Each row is followed by its class.
[ -5  17  15 -24  33 -17 -21 -14   3 -24  18  11  12  15  -7  33  -8   9
 -25   4 -38  11   0  19 -21  -1  34  -4  42  10  46 -58 -17  -2  14 -28
  15 -26] : sebep
[ 30  29 -24 -20  11 -18   8   1  -2  -1   5   2  11 -11 -14  35  15 -44
  -5  -7 -42   3  -3  21  24   0  31  -8  42  27  14  21   5  16   9   3
  22   3] : Sifi
[ 25  21 -29 -61  18  -4 -15 -26  17  -1   6 -12  -8  36 -15 -18  20  28
 -17  18 -52  11 -21  22  17 -21  36 -26  32   8   6 -14  19  36   3  10
   4  15] : Veket
[-10 -27  15 -56  32   3 -32 -66 -37   4  35 -14 -11  17  11  48 -11  41
 -44   7 -20 -29 -32  16 -33 -23  73 -29   7  14  33   0  21 -13  11  -8
   2 -52] : Tomez
[ -7   4  23 -27 -12  27  24 -52 -19  -4  11  16  -9  -7  -4  13 -36  -1
  12  30   5  13  10  -9 -15 -18  30 -11  44  19 -19   5  15 -44  20  26
 -14 -46] : vatu
[-29  21  37 -53 -55  18  58 -16   3   1 -19  -2 -33  41   2  18  -9 -20
 -14 -36  29  45  17 -20  13  39 -15 -23   4  -1 -33  26 -22  -6  -3 -15
 -16  32] : Mipu
[ 27  12  18 -44  -4 -23 -11  -3  37  -8  18  -4  17  45   2 -13 -13  20
 -14 -18 -59 -13  10  10  -8 -22  70 -21  35  22  42 -50  37  13  23 -33
   4 -17] : sebep
[ 15   8  33 -87 -36  13  29 -26  50 -27  23 -34   1  41   8 -20 -23  -4
  -5 -31 -81  12  10  -5  35 -39 -17   0  16  34 -64 -40 -21  17 -19 -11
 -11  18] : Sifi
[ 20  -7  -1  -7  19   0  -9  -2 -16 -16  12   6  -3   8  12 -15  10 -50
  30   7  -2 -11   7  10 -15 -19   7  20  35   1 -16 -37 -16 -17  32  37
 -22 -29] : sebep
[ -4  -7 -39 -42  33  24 -39 -26  16  14  16  -3  21 -12  20  -1  32  44
   5  -7 -92   0  18 -15 -30  11  47 -13  10  21  20 -50   1  13   5  -8
  20  -1] : Mipu
[ 14   9 -17   9  41 -29  -4 -14   1  -9   2  -2  26 -26  31  30   3  39
 -19  -6 -26  46 -19  25   3 -13  35  -2  12  28  33 -25 -31  21 -32 -12
  38 -44] : vatu
[ -2   6  -5  -3   9  11 -36  32 -14  39 -14 -10 -29   6  19  10  29  11
 -35 -48  14  -1   4  60  10 -16 -16  17  28 -38 -40   7 -31 -16  -1 -31
  11 -23] : Mipu
[ 14   5 -56   5  40  10  29 -17  33   4 -14 -17  -5  16  -1  24 -36  57
  -5   0 -53  14 -19  41 -22 -21  44 -30  26  43  29 -36 -12 -17 -10  -2
  -4  -6] : releb
[  16   22  -56    8   41    0    4   -4   -8    0    8  -10   37   11
  -11    2   50  -45  -12   -6 -114   10   -3   41  -12    1   32   15
   26   12    0   -5   14   33    6   16   17    7] : Sifi
[ -5 -13  33   0 -12   0 -21 -64 -24  -8  16  10 -29 -16  -9  61 -12 -29
 -20  44  14 -14   6 -32 -17  15  43 -40  26   5  -5  14 -16 -33  33   6
 -16 -18] : Tepiv
[ 14   7  -4 -26  16   1   7 -29   0 -12  23   9 -20 -16 -10  58   9 -27
 -12 -45 -74   0 -22  19 -19 -40  25 -11  36   4  43 -28  33  -2  32 -33
  13   3] : sebep
[  9  -6  25  18 -12  13   9 -21  22  12  -8  18 -28  -6 -13  40  15 -41
   8 -15  -7   1  25 -19  12  13  20 -14  19   4 -16  -6 -23 -23  42  20
  -2  -3] : Tepiv
[  2  -8  -3  -3  17  -1   2 -32 -20  -9   7 -13   8 -11  20  58   0  49
 -20   3 -41  27 -16 -28 -31 -38  31 -19  33  25  32   1  13 -29 -27   2
  11 -25] : vatu
[ 22  -3 -12  -6  50  13   5 -57  13  10 -12 -22  -3  11  11  30  27  -9
 -30   3 -13  20  -2  14  19  -6  46 -18  19   6 -34 -23 -31  24 -13  30
 -11   9] : Sifi
[-23  -1   4 -28  -5 -15   7 -10 -13   9  -1  28  -8   5   6  30 -20 -11
  33   5  30 -17   3  21  -6  32  40 -12  29  -6  -4 -22  -7 -44  38  12
 -31 -50] : Mipu
[ 38  42  17 -23 -14 -10   4 -22  13 -13 -20  26  -7   6 -26  36 -18 -38
  -3  15  -5  -9   6  -2 -23  24  33 -11  35  24  -7 -29 -27 -30  43   7
  -3  -8] : Tepiv
[ 14 -31  -3  20 -14  10   9 -57  12  -1 -16  10 -12   4  15  36 -14 -67
 -10 -15 -22 -23  11  19   4  28  51 -14   8  -8   1 -21 -31  -7  27 -17
  -5 -14] : sebep
[ -5 -39 -30 -14  16   2  15  -2   8   4  -7 -35   1  33  26  28  17 -21
 -13 -66 -33  22 -14  56 -12  -7  66 -10  -3 -30  22 -34   2  19  -4 -15
  23  -9] : releb
[  6   4  22  20 -15 -12  21 -69  12  -8 -18  12   6  34  -2  21 -23 -29
  18  25 -14  -5  10  21   1 -10  34   2  36   6 -11 -35  -5 -41  16  18
 -23  11] : Tomez
[-29 -20 -31  14  28  16 -34 -34   0  33  -3   6  -9 -11  30  42  -5 -12
 -20 -19  -6 -15  14  38 -27  42  78 -41 -30  -4  46   3 -25  17  25  13
  31 -21] : releb
[-12  -5 -19 -54  27 -12  -1 -16  -2 -19  -8 -10  23  25  17  67  -6  11
 -31 -36 -31  42 -18   7 -17   5  63   3  16  -6  17 -28 -11  17 -17   7
  41 -14] : vatu
[ 26  24  -4   2   8  -2  -4 -21  15  16 -23   4 -35   8   4 -11  33   2
  26  31  -1 -41  10   1  -1  14  16  -9  13  20 -19   4 -17 -39  15  26
 -38 -45] : Tepiv
[ -2  32 -29  20  20 -39  -7 -37  -2  -5   6  31 -16 -12 -24  20 -20   9
 -40  -8 -48  10 -23  59   5 -26  26 -25  13 -27  28  -4  39  40   6 -35
   1   4] : sebep
[ 14 -15  22 -23 -21  -4  11 -35 -20 -33  -2 -25  24  43  11 -30   2 -12
 -15  25   1  31   0 -39 -21  -5  -8   1 -21   4 -21 -26  -7  10 -29  17
 -16  58] : Tomez
[ 54 -13 -45 -31  13 -24 -12 -53 -23  -9  -5  -4  23   3  -6  16  20  22
   0  -3 -60 -13   1  -9   0 -13  17  -1  47 -13   5 -37  41   8 -10  -9
  -9 -41] : Mipu
[ 51  38  -6 -23  -6 -23  -2 -47 -14 -21   4 -24   1  29   3  -2  11  40
   1   6 -35  27  18   9   6 -11  34 -34  51  17  16 -20  12  48 -20  -5
  -4 -21] : Veket
[ 30  23  19 -47  28 -10 -20 -44  -4  -4   8  12  -6  14 -27   9  22  18
  -4   9   1  -5  26   5 -35  16  75 -31  15 -55  18 -49  38  36  24 -10
  -7  -3] : Tomez
[-13  22  23 -89 -43  33  10   9   5   1  19 -17   2  28  27 -48   2  -5
   7 -10 -25  35  -2   3 -43 -17  44  18 -18  14 -14 -23  51  12  19 -27
   8  24] : vatu
[-16  34  -9 -49   0  10  -4 -43  28 -10   1   9 -36  -5  -2  47   0   6
  -1 -22 -38   0  13  20  24  32  35 -26  33 -12  22   5 -24  33  -7 -29
  35  -2] : Veket
[ 11  10  -9   8  17   1  33 -18   0   9 -16  38 -28  19 -25  30  41 -50
  12  17 -41   0 -20  21 -30  22  18  -1   5  -5   3  11 -39 -30  42  28
 -27 -36] : Tomez
[-25 -11   5 -27  -8  19   3 -60 -13  -1  -2   3  -9  25   1  56 -18 -41
   2   8 -13  24  23  19  22  17  51   4  40  -6 -48 -14 -42  -8  15  22
  -9 -34] : Sifi
[ -3  11 -15  26  41 -25   5 -13  -1 -14  -5   6  10 -24  -6  35   3 -37
 -23  44  41  34 -17  14  14   6   8 -13  47   9  64  14 -20  -9 -20 -11
  41  35] : releb
[-13  45 -31 -31  39 -31  16 -13  17 -15  11  -7  -8  -1 -22  24  -6  27
  -1  22 -54 -36  -5  23   0  54  67 -59  19  37  43  20   7   1   1  -8
   3  -4] : Tepiv
[  4  -1   1  -8 -16   3  16   8   9  -3  -8 -14 -10  37   8  13  -5 -55
  27  -1  -3  -6  35  30 -17  27  39 -20  35  -8  -2  -8 -34 -25  30  18
  -6 -12] : releb
[-34   9  -3 -66  38  12  -1 -22  17  18   0  -7   8  10  13  27   6  35
 -27 -40 -26   9 -18  32   9   7  39 -20  19  24  27 -35  -4 -18  -3 -15
  27   8] : Mipu
[ -8  19  30 -94 -62  -8  44  41   3 -17  -8 -38  16  38  11   6  -8 -25
  12 -14  13  30   1   4  -6  41  47 -27 -21   8  21 -30  24 -16   5 -41
   9  84] : vatu
[ 14   7   6 -10  -1  31  11 -26 -22   3 -31 -11 -20  -5  19  38  -1 -65
  26 -16  46 -27  26  46 -44  34  31 -16  25 -25   4 -33 -36 -55  26  11
  -6 -12] : releb
[ 55 -13  10  -2  -7   6  56 -33   9 -14 -36 -22  20  57  -9  28  -2 -41
 -15   2  -5 -13 -11  27  17  33  39 -10  59  21  16 -38 -30 -38   6  -9
  -7 -23] : Veket
[ 13 -10  24  36   2  -5  38 -32  11  -6  -1   4  -6  14 -18  41  -5   0
 -21  20 -19  13  -2 -18 -16  19  52 -31  25  23  14 -12  -8 -24  17 -12
 -23 -28] : Tepiv
[  3   1  -5 -88  -2   8  10 -25 -11   4   5  -9 -34   9   3  51  -4 -14
  15   0   2 -28  -2  22  -6  49  35 -31  18   6 -13 -25 -27 -26  44 -17
 -30 -21] : Mipu
[ 56  45   8 -50  27 -13 -28 -22 -13  -7   1 -34   7  27  21  20  32  47
 -34   2 -19  25  19 -15 -37 -11  32 -12  22  12   8 -28  16  47  -8  -2
  11 -10] : vatu
[ 13   7  22 -52   9   2  13 -17  15  -3  -9  23 -47  17 -22   8  25 -33
  -2  26  14 -20 -17   1 -14   8  37 -30  25 -32   6 -15 -11 -36  31 -10
 -42 -26] : sebep
[ 16  12   3 -11  -9   1 -13   3  13  21 -27   2 -44  30  22  34  36 -53
  27   2  14 -15  11  26 -17   0   2   7  24  -7  -1  -6 -46 -45  39  22
 -16 -31] : releb
[  6 -11  -7 -54  41 -16  -8  19  17  -3  35   0  -1 -15 -22  38  23 -31
 -15  22 -25  -8 -13  -9  25   8  32 -26  26  -7  25  14  11  14  37  10
  32  26] : vatu
[ 26  -7  41   4  27   7  16   0  -6  10  14  12 -28  20 -18  44  28 -49
 -12  -2  24   7   2   4 -43  -7  17 -26  33 -21  21 -18 -13 -19  64  25
 -20 -47] : releb
[ 11   1 -51 -59   9 -19  -4 -25 -20  -9 -12 -14  15 -22  19  37   7  45
  -1 -73 -69  14 -29  21   1 -31   7 -18  15   6  17 -37  14  -9 -43  -9
  20   3] : Mipu
[ -3 -26  -1 -10 -34  42  -5 -29   0  35  -9  21 -22   1   7  23 -25  16
  -1 -10 -16  -6  17  -9 -19   6  30 -12  12  10 -26 -14 -15 -41  37 -11
 -23 -39] : Mipu
[-17  20  21 -19 -35  -9 -10 -26  34  -1 -28  10 -30  14  22  35 -65  -6
  -5  -8  57  -9  -7  27  14 -38 -13  13  31  -3  -1 -13  -7 -49  -9 -20
   8  16] : releb
[ 22  14 -42  15  26 -36   7  -9  -1   6 -14  28   0 -10 -18  33  30 -19
   0 -24 -28  25  -4  20  -6   1  28 -29  15 -22  63   9  18  26   7  19
  24 -27] : releb
[ 12  14  -4 -21   5 -21 -26 -25  -2   4  10  -3   0   3  16  24  -3  13
 -37 -11 -17  -6   5   3  13  15  41 -30  -6  37  70   1  14  37   6 -37
  28   2] : sebep
[ 17   5 -11 -59   8  19   8 -12  29   3  12  -9 -31   8   8  29   8   8
   8 -60 -60  -1   1  19 -14 -16  65  -6  17   5   6  -5   3  21  10 -22
  25  -4] : Tomez
[ 45  -3  15 -57  20 -33  -1  24  13 -11  33 -11  12   8 -29   1   0  15
  -6   5  -4  14 -11 -18  18 -14  54 -42  25  41  26 -36  21  13  36  15
   7   6] : Tepiv
[ 14 -13 -23 -20  19   4   9 -54 -32   6 -14   1 -35 -17  -6  76  -1  19
   3  21  13 -11  -8  -9  13  16 -23 -20  33   7 -11 -15 -30 -45   9   6
 -39 -24] : Mipu
[ 13 -19 -11 -15 -15  -7  51  35  41  -7   5  -6 -19  41 -23 -22   4  16
   8  32  18  40  -1 -52  52  26  24 -40  11  13  12  30  -5  42  -8  10
 -19  32] : Veket
[-11 -28 -17  -6   5  40  15 -55   2   2   7   1 -15  -4   6  33  -1 -16
  25  36 -29 -14  25 -31  -6  26  57  -8  23   9 -25   4 -12 -13   6  14
 -33 -40] : Sifi
[ -5 -13  51 -63   2  -2   4 -74   6 -18  10   7  -1   3  24  44  -8 -59
 -16  13  18 -11 -21  -4 -12   3  34  -2   7 -13 -13 -37  -9 -20  28  10
   0 -18] : vatu
[ 42 -12 -22 -43  20  22 -23 -30  11   1  -3 -17 -11   8  -2   1  11  -2
 -20   0 -36  -7  13  -4 -31 -15  45 -44  28 -11   3 -14 -16   3   5  16
  13  -7] : releb
[-23  13  42 -35 -14  37  24  32  52  -6   1  -3 -12  37  20 -41  -6  20
 -10 -46  30  61  -2 -24   6 -25  -7  24   8   6 -20 -23 -18  31 -24   1
  20  33] : Veket
[ 12  -7   3   1 -16  56  -3 -64 -15  21  -9  15 -38   7  -3  11  11 -49
   5  28  -8  17  30   3 -45  -2  24  -9  24  -9 -19  -5 -19 -25  48  19
 -17 -30] : releb
[-51 -17  -8 -30  41  22  22 -11   2   1   9  -4   3   6   3  60   6  23
   2 -48 -43  42  -5  22   4  11  34  -4 -11  -3  -4 -59 -33   5  -8  20
  -2 -23] : Sifi
[ 34 -23  11  19   0  32  16 -33   0  21   2 -16 -25  24  12   1   0 -44
   9  18  20 -45  33  14 -18  18  15  -4  17   5  -2  -6   3 -16  50   2
 -29 -47] : releb
[-15 -20   1 -34 -18   3   6 -19   2  -7   8  11   1 -17  21  18 -22  -5
  15 -18 -53 -50 -16  20 -35  14  20 -18  12  -8 -10 -33 -27 -63   7 -27
 -24 -54] : Mipu
